Below is a small trained network, with its code and all its weights. Each question gives an input and a class and asks what happens when units are switched off, that is, made to give their printed mean instead of their output.

import numpy as np


def w(rows, s, z=0):
    codes = np.array(rows[::2]) - 128.0
    scale = np.full(codes.shape[1], s)
    scale[-1] = z or s
    return codes * scale


def f(y):
    return np.maximum(y, 0)


def log_softmax(a):
    a = a - a.max(-1, keepdims=True)
    return a - np.log(np.exp(a).sum(-1, keepdims=True))


def net(x, mask):
    res = np.array(x, float).reshape(1, 8) / 4 @ E
    y = f(res @ A[0][:, :-1].T + A[0][:, -1])
    res = res + np.where(mask, y, B[0][:, -1]) @ B[0][:, :-1]
    return log_softmax(res[-1] @ U[:, :-1].T + U[:, -1])


A, B = {}, {}
E = w([
[123,97,64,61,33,96],'x0',
[121,171,254,95,82,131],'x1',
[128,123,131,135,124,129],'x2',
[130,124,130,131,124,129],'x3',
[160,218,112,198,64,155],'x4',
[129,127,129,128,129,129],'x5',
[236,151,156,119,157,68],'x6',
[129,126,127,128,125,129],'x7',
],0.011)
A[0] = w([
[131,118,109,62,47,123,44],'N1',
[153,130,208,124,99,117,210],'N2',
[127,152,146,138,158,185,193],'N3',
[112,149,203,102,90,110,51],'N4',
[50,110,141,145,98,204,107],'N5',
[128,145,182,136,177,212,75],'N6',
[193,118,53,163,163,105,74],'N7',
[135,106,142,108,154,89,131],'N8',
[138,139,168,107,110,139,4],'N9',
[133,123,140,159,191,125,106],'N10',
[111,44,187,106,172,165,201],'N11',
[162,223,116,198,88,158,201],'N12',
[251,126,158,129,131,75,20],'N13',
],0.014,0.0033)
B[0] = w([
[211,100,184,147,92,133,198],'N1',
[93,114,67,77,109,145,213],'N2',
[187,97,96,138,86,119,185],'N3',
[82,100,92,168,92,194,202],'N4',
[161,218,128,102,251,136,225],'N5',
[183,90,123,155,93,132,203],'N6',
[75,105,122,142,103,182,196],'N7',
[83,162,135,151,119,87,165],'N8',
[104,115,120,118,124,158,159],'N9',
[161,76,110,131,74,131,178],'N10',
[107,142,159,104,109,79,223],'N11',
[87,134,149,155,87,76,247],'N12',
[143,185,157,116,241,157,215],'N13',
],0.012,0.014)
U = w([
[133,171,128,80,192,151,112],'0',
[102,99,114,85,117,112,251],'1',
[36,58,92,84,116,208,82],'2',
[215,60,134,92,94,114,87],'3',
[32,125,169,108,108,10,82],'4',
],0.012,0.013)

Each question gives the input, the list of numbers given to net, and the class t.
The units are the neurons (one row each of A and B). Each row of codes is followed by its name. A weight is (code - 128) times the scale printed after its matrix; where a second scale follows, it is the last column's (A, B and U).
mask holds one flag per neuron, in row order. A switched-off neuron (its flag False) gives its mean, the last column of its row in B, instead of its output. The means were averaged over made-up inputs and are rounded, as every weight is.
A unit's drop is (log p(t) with every unit on - log p(t) with that unit switched off) / (log p(t) with every unit on - log p(t) with every unit switched off).
The circuit of an input: a set's keep is (log p(t) with only the set's units on - log p(t) with every unit switched off) / (log p(t) with every unit on - log p(t) with every unit switched off). Starting from the 12 units with the biggest drops (on a tie, the unit counted first), units are removed one at a time, each time the one whose removal leaves the highest keep (on an exact tie, the one counted first), for as long as the keep stays at least 0.8.
units of the circuit, in order: the units of the circuit, biggest drop first
most important unit: the unit with the biggest drop
top k neurons: the k neurons with the biggest drops, biggest first
drop of u: that unit's drop, to one decimal
input [-7,6,0,4,6,-2,-6,-4], class 3: top 2 neurons -> (N6; N3)
input [0,1,-7,5,8,7,-6,3], class 4: units of the circuit, in order -> (N12)
input [3,3,3,3,-8,-1,3,6], class 4: top 2 neurons -> (N11; N8)
input [5,7,8,7,1,3,5,3], class 2: units of the circuit, in order -> (N4; N2)
input [-4,7,-3,3,-3,1,4,2], class 2: top 3 neurons -> (N4; N2; N5)
input [2,3,8,1,-6,-1,5,-2], class 4: top 3 neurons -> (N5; N8; N11)
input [-6,3,7,-7,8,4,-7,-4], class 4: top 3 neurons -> (N12; N13; N1)
input [6,6,6,-4,2,-3,-2,2], class 2: top 2 neurons -> (N4; N2)
input [-6,-7,6,-5,8,-5,2,5], class 4: top 3 neurons -> (N12; N4; N2)
input [7,6,7,2,-7,-3,-2,0], class 3: top 4 neurons -> (N1; N12; N7; N13)
input [-6,-6,6,0,-2,-1,3,-1], class 2: top 4 neurons -> (N7; N1; N5; N12)
input [7,6,-2,7,-2,2,-2,0], class 3: top 2 neurons -> (N1; N7)
input [-6,6,0,3,-8,8,-8,2], class 0: top 3 neurons -> (N5; N12; N7)
input [5,0,-7,-4,-7,-7,0,-3], class 4: most important unit -> N8
input [8,-2,5,7,-2,-7,-7,4], class 3: top 2 neurons -> (N1; N13)
input [-4,-7,-3,-7,5,-2,-1,4], class 2: top 4 neurons -> (N7; N11; N5; N1)
input [1,0,-3,-5,5,7,-4,0], class 4: top 2 neurons -> (N12; N13)
input [-7,1,5,3,0,-5,-7,5], class 0: top 2 neurons -> (N5; N1)
input [-6,-5,-6,5,1,3,-1,5], class 3: drop of N4 -> 0.3
input [2,-6,-2,4,4,8,0,-5], class 2: units of the circuit, in order -> (N7)
input [1,-7,3,-3,5,-2,3,4], class 2: drop of N7 -> 1.2
input [-5,-5,5,3,-6,4,-7,-4], class 0: drop of N10 -> -0.1
input [-2,-4,-3,1,-7,-7,5,-6], class 4: drop of N5 -> 0.5
